Below are the code and all the weights of a small trained network. Each question names an input and a class and asks about switching units off, where a switched-off unit gives its printed mean instead of its output.

import numpy as np


def w(rows, s, z=0):
    codes = np.array(rows[::2]) - 128.0
    scale = np.full(codes.shape[1], s)
    scale[-1] = z or s
    return codes * scale


def f(y):
    return np.maximum(y, 0)


def log_softmax(a):
    a = a - a.max(-1, keepdims=True)
    return a - np.log(np.exp(a).sum(-1, keepdims=True))


def net(x, mask):
    res = np.array(x, float).reshape(1, 5) / 4 @ E
    y = f(res @ A[0][:, :-1].T + A[0][:, -1])
    res = res + np.where(mask, y, B[0][:, -1]) @ B[0][:, :-1]
    return log_softmax(res[-1] @ U[:, :-1].T + U[:, -1])


A, B = {}, {}
E = w([
[201,126,170,227,127,84,147,136,63,80,51],'x0',
[110,90,173,166,148,34,1,125,122,65,179],'x1',
[41,124,113,129,194,137,87,141,98,99,130],'x2',
[189,201,190,102,156,100,148,68,109,110,190],'x3',
[179,69,62,127,118,95,164,187,189,95,148],'x4',
],0.0086)
A[0] = w([
[207,130,199,158,108,17,114,103,140,96,167,252],'N0',
[190,217,122,66,144,139,207,89,162,129,186,147],'N1',
[130,217,149,104,138,176,180,72,90,163,116,142],'N2',
[61,94,103,97,194,114,62,140,159,80,198,173],'N3',
[101,173,136,89,115,208,131,88,126,222,129,227],'N4',
[155,97,76,154,68,164,177,196,125,166,42,140],'N5',
[148,161,224,217,161,80,98,91,1,79,88,161],'N6',
[102,78,60,131,133,148,137,202,138,125,88,166],'N7',
[228,121,87,153,107,110,227,177,145,110,99,188],'N8',
[198,118,187,142,101,45,108,106,157,95,178,123],'N9',
[116,177,152,56,105,157,122,57,167,200,190,239],'N10',
[129,211,154,102,142,199,177,64,92,179,107,129],'N11',
[148,94,95,131,85,131,141,168,164,142,112,153],'N12',
],0.0079,0.0027)
B[0] = w([
[134,134,99,186,19,137,126,153,91,49,184,217],'N0',
[175,169,140,57,205,94,110,245,67,196,150,196],'N1',
[123,198,119,72,108,194,137,156,113,202,110,193],'N2',
[76,103,87,130,147,84,49,203,49,149,187,202],'N3',
[92,154,145,92,72,222,115,125,159,172,104,201],'N4',
[109,73,84,151,57,175,199,52,209,85,138,190],'N5',
[156,227,252,171,145,70,57,187,75,90,45,247],'N6',
[68,70,76,139,150,119,116,96,141,141,161,179],'N7',
[183,126,172,138,179,104,195,99,178,105,1,196],'N8',
[115,121,88,159,14,164,128,158,116,81,186,189],'N9',
[44,157,148,103,72,195,51,139,145,160,133,206],'N10',
[110,179,124,70,84,222,143,143,132,207,102,198],'N11',
[122,78,107,105,132,153,166,97,193,132,127,162],'N12',
],0.0079,0.014)
U = w([
[169,99,119,97,187,111,161,70,164,129,122,11],'0',
[104,124,89,128,87,132,103,146,101,120,196,126],'1',
[160,106,137,161,103,103,154,118,156,84,107,180],'2',
[113,98,104,105,246,73,106,162,112,166,146,165],'3',
[128,153,201,166,151,75,90,128,94,97,95,157],'4',
[121,174,166,79,124,165,120,138,134,186,99,140],'5',
[100,86,85,133,109,159,165,35,179,131,111,145],'6',
[184,161,146,124,148,109,171,139,99,133,103,1],'7',
],0.012,0.0038)

Each question gives the input, the list of numbers given to net, and the class t.
The units are the neurons (one row each of A and B). Each row of codes is followed by its name. A weight is (code - 128) times the scale printed after its matrix; where a second scale follows, it is the last column's (A, B and U).
mask holds one flag per neuron, in row order. A switched-off neuron (its flag False) gives its mean, the last column of its row in B, instead of its output. The means were averaged over made-up inputs and are rounded, as every weight is.
A unit's drop is (log p(t) with every unit on - log p(t) with that unit switched off) / (log p(t) with every unit on - log p(t) with every unit switched off).
The circuit of an input: a set's keep is (log p(t) with only the set's units on - log p(t) with every unit switched off) / (log p(t) with every unit on - log p(t) with every unit switched off). Starting from the 12 units with the biggest drops (on a tie, the unit counted first), units are removed one at a time, each time the one whose removal leaves the highest keep (on an exact tie, the one counted first), for as long as the keep stays at least 0.8.
units of the circuit, in order: the units of the circuit, biggest drop first
most important unit: the unit with the biggest drop
top k neurons: the k neurons with the biggest drops, biggest first
drop of u: that unit's drop, to one decimal
input [1,-4,-5,0,3], class 6: top 2 neurons -> [N6, N5]
input [6,8,-7,2,8], class 2: units of the circuit, in order -> [N9, N8]
input [6,-3,-3,2,-1], class 7: units of the circuit, in order -> [N10, N8]
input [-4,4,1,-6,-1], class 3: most important unit -> N0
input [-1,2,6,-1,4], class 3: top 2 neurons -> [N0, N9]
input [5,7,-1,1,8], class 2: units of the circuit, in order -> [N9, N8, N10]
input [7,-5,-5,0,-1], class 7: top 2 neurons -> [N8, N10]
input [6,-7,-3,-1,0], class 6: top 2 neurons -> [N5, N6]
input [-6,4,1,-4,-4], class 1: drop of N8 -> 0.3
input [-7,3,-7,7,0], class 1: drop of N12 -> 0.0
input [-6,5,1,2,-4], class 1: drop of N6 -> 0.1
